Below is a small trained network, with its code and all its weights. Each question gives an input and a target symbol and asks what happens when units are switched off, that is, made to give their printed mean instead of their output.

import numpy as np


def w(rows, s, z=0):
    codes = np.array(rows[::2]) - 128.0
    scale = np.full(codes.shape[1], s)
    scale[-1] = z or s
    return codes * scale


def f(y):
    return y / 2 * (1 + np.tanh(0.7978845608 * (y + 0.044715 * y**3)))


def softmax(a):
    e = np.exp(a - a.max(-1, keepdims=True))
    return e / e.sum(-1, keepdims=True)


def log_softmax(a):
    a = a - a.max(-1, keepdims=True)
    return a - np.log(np.exp(a).sum(-1, keepdims=True))


def net(x, mask):
    ids = ['αβδεζηθξστφψω'.index(c) for c in x.split()]
    T = len(ids)
    res = E[ids] + P[:T]
    r = res
    for j in range(2):
        rows = slice(4 * j, 4 * j + 4)
        q, k, v = (r @ M[0][rows].T for M in (Q, K, V))
        z = softmax(np.where(np.tri(T) > 0, q @ k.T / 4**0.5, -1e9)) @ v
        o = O[0][rows]
        res = res + np.where(mask[j], z, o[:, -1]) @ o[:, :-1]
    y = f(res @ A[0][:, :-1].T + A[0][:, -1])
    res = res + np.where(mask[2:6], y, B[0][:, -1]) @ B[0][:, :-1]
    return log_softmax(res[-1] @ U[:, :-1].T + U[:, -1])


Q, K, V, O, A, B = {}, {}, {}, {}, {}, {}
E = w([
[33,214,149,135,135],'α',
[101,106,146,182,108],'β',
[176,119,93,156,136],'δ',
[112,125,116,180,144],'ε',
[151,112,173,77,108],'ζ',
[125,105,137,164,124],'η',
[92,148,43,104,168],'θ',
[116,77,97,149,191],'ξ',
[105,140,129,91,253],'σ',
[218,65,226,149,132],'τ',
[196,163,113,93,143],'φ',
[53,82,173,170,159],'ψ',
[169,133,93,171,108],'ω',
],0.019)
P = w([
[164,172,138,162,102],'0',
[154,23,63,52,175],'1',
[153,76,62,85,121],'2',
[72,251,125,70,91],'3',
[108,123,124,40,132],'4',
[174,142,2,86,98],'5',
],0.0067)
Q[0] = w([
[120,5,29,206,91],'head 0',
[158,143,91,150,148],'head 0',
[87,122,64,157,200],'head 0',
[101,157,86,13,53],'head 0',
[228,135,224,214,205],'head 1',
[127,136,100,172,180],'head 1',
[124,219,117,78,127],'head 1',
[155,62,57,167,149],'head 1',
],0.013)
K[0] = w([
[78,154,76,217,88],'head 0',
[74,129,168,145,170],'head 0',
[100,132,108,152,209],'head 0',
[83,90,73,39,74],'head 0',
[196,59,201,247,216],'head 1',
[126,145,129,114,181],'head 1',
[80,90,156,73,158],'head 1',
[109,212,179,134,104],'head 1',
],0.014)
V[0] = w([
[163,162,171,211,191],'head 0',
[70,200,187,109,96],'head 0',
[103,131,83,154,160],'head 0',
[155,196,129,62,157],'head 0',
[96,107,170,137,36],'head 1',
[183,201,63,108,5],'head 1',
[110,163,27,213,118],'head 1',
[135,180,123,100,242],'head 1',
],0.015)
O[0] = w([
[106,142,186,212,76,118],'head 0',
[61,134,214,75,189,63],'head 0',
[75,184,129,175,156,160],'head 0',
[108,8,156,161,201,184],'head 0',
[143,186,168,165,73,24],'head 1',
[230,100,105,79,54,59],'head 1',
[243,141,97,73,223,129],'head 1',
[71,32,155,113,187,255],'head 1',
],0.013,0.0061)
A[0] = w([
[186,172,219,77,92,2],'neuron 0',
[45,94,144,127,167,147],'neuron 1',
[141,109,162,7,133,150],'neuron 2',
[171,255,186,126,193,91],'neuron 3',
],0.0087,0.0042)
B[0] = w([
[171,212,8,32,188,139],'neuron 0',
[188,144,92,136,46,252],'neuron 1',
[85,206,178,142,87,182],'neuron 2',
[81,197,254,85,139,154],'neuron 3',
],0.0091,0.022)
U = w([
[55,147,130,104,145,64],'α',
[148,150,138,138,126,146],'β',
[103,172,100,89,132,11],'δ',
[101,138,108,128,103,2],'ε',
[84,83,111,2,53,143],'ζ',
[192,141,184,209,187,119],'η',
[108,111,100,56,176,202],'θ',
[170,134,124,114,133,76],'ξ',
[82,74,133,147,150,166],'σ',
[129,114,139,139,67,196],'τ',
[199,59,234,150,140,126],'φ',
[105,157,98,162,173,59],'ψ',
[204,111,154,182,138,121],'ω',
],0.01,0.0042)

Each question gives the input, a string of symbols that net reads in full, and the target symbol t.
The units are the heads (4 rows each of Q, K, V and O) and the neurons (one row each of A and B). Each row of codes is followed by its name. A weight is (code - 128) times the scale printed after its matrix; where a second scale follows, it is the last column's (O, A, B and U).
mask holds one flag per unit, heads first, then neurons. A switched-off unit (its flag False) gives its mean, the last column of its rows in O or B, instead of its output. The means were averaged over made-up inputs and are rounded, as every weight is.
A unit's drop is (log p(t) with every unit on - log p(t) with that unit switched off) / (log p(t) with every unit on - log p(t) with every unit switched off).
The circuit of an input: a set's keep is (log p(t) with only the set's units on - log p(t) with every unit switched off) / (log p(t) with every unit on - log p(t) with every unit switched off). Starting from all 6 units, units are removed one at a time, each time the one whose removal leaves the highest keep (on an exact tie, the one counted first), for as long as the keep stays at least 0.8.
units of the circuit, in order: the units of the circuit, biggest drop first
unit that matters most: the unit with the biggest drop
k most important neurons: the k neurons with the biggest drops, biggest first
heads that matter: for each layer, one digit per head in row order, 1 if its drop is at least 0.15 and else 0, layers parted by /
input ζ β ψ, target τ: heads that matter -> 01
input α α α, target α: unit that matters most -> head 0
input ε ξ δ, target η: units of the circuit, in order -> [head 1; head 0; neuron 1]
input θ ξ ζ α, target ζ: heads that matter -> 10
input ξ ζ φ, target ζ: heads that matter -> 11
input β β η, target δ: heads that matter -> 11
input α ξ α ζ ω, target φ: units of the circuit, in order -> [head 1; head 0]
input ψ σ θ ψ τ ξ, target α: units of the circuit, in order -> [head 0; head 1]
input ξ θ α δ, target θ: units of the circuit, in order -> [head 1; neuron 1]
input ε τ β, target η: heads that matter -> 01
input θ β η ε α, target θ: heads that matter -> 01
input ε ζ ω, target η: 2 most important neurons -> [neuron 1; neuron 3]
input η δ ψ δ α, target ψ: units of the circuit, in order -> [head 0; neuron 1; head 1]
input β ξ σ ζ β ε, target τ: units of the circuit, in order -> [head 1]
input α θ ω, target φ: heads that matter -> 11
input ω ψ σ σ α, target σ: heads that matter -> 11
input α ζ β, target φ: heads that matter -> 11
input ψ η δ, target α: 2 most important neurons -> [neuron 3; neuron 1]
input δ σ ζ η, target σ: heads that matter -> 01
input η θ η ε, target θ: unit that matters most -> head 1
input δ ζ ψ, target ω: units of the circuit, in order -> [head 1; head 0]
input θ β δ, target θ: 2 most important neurons -> [neuron 1; neuron 2]
input θ φ φ, target θ: units of the circuit, in order -> [neuron 1; head 1]
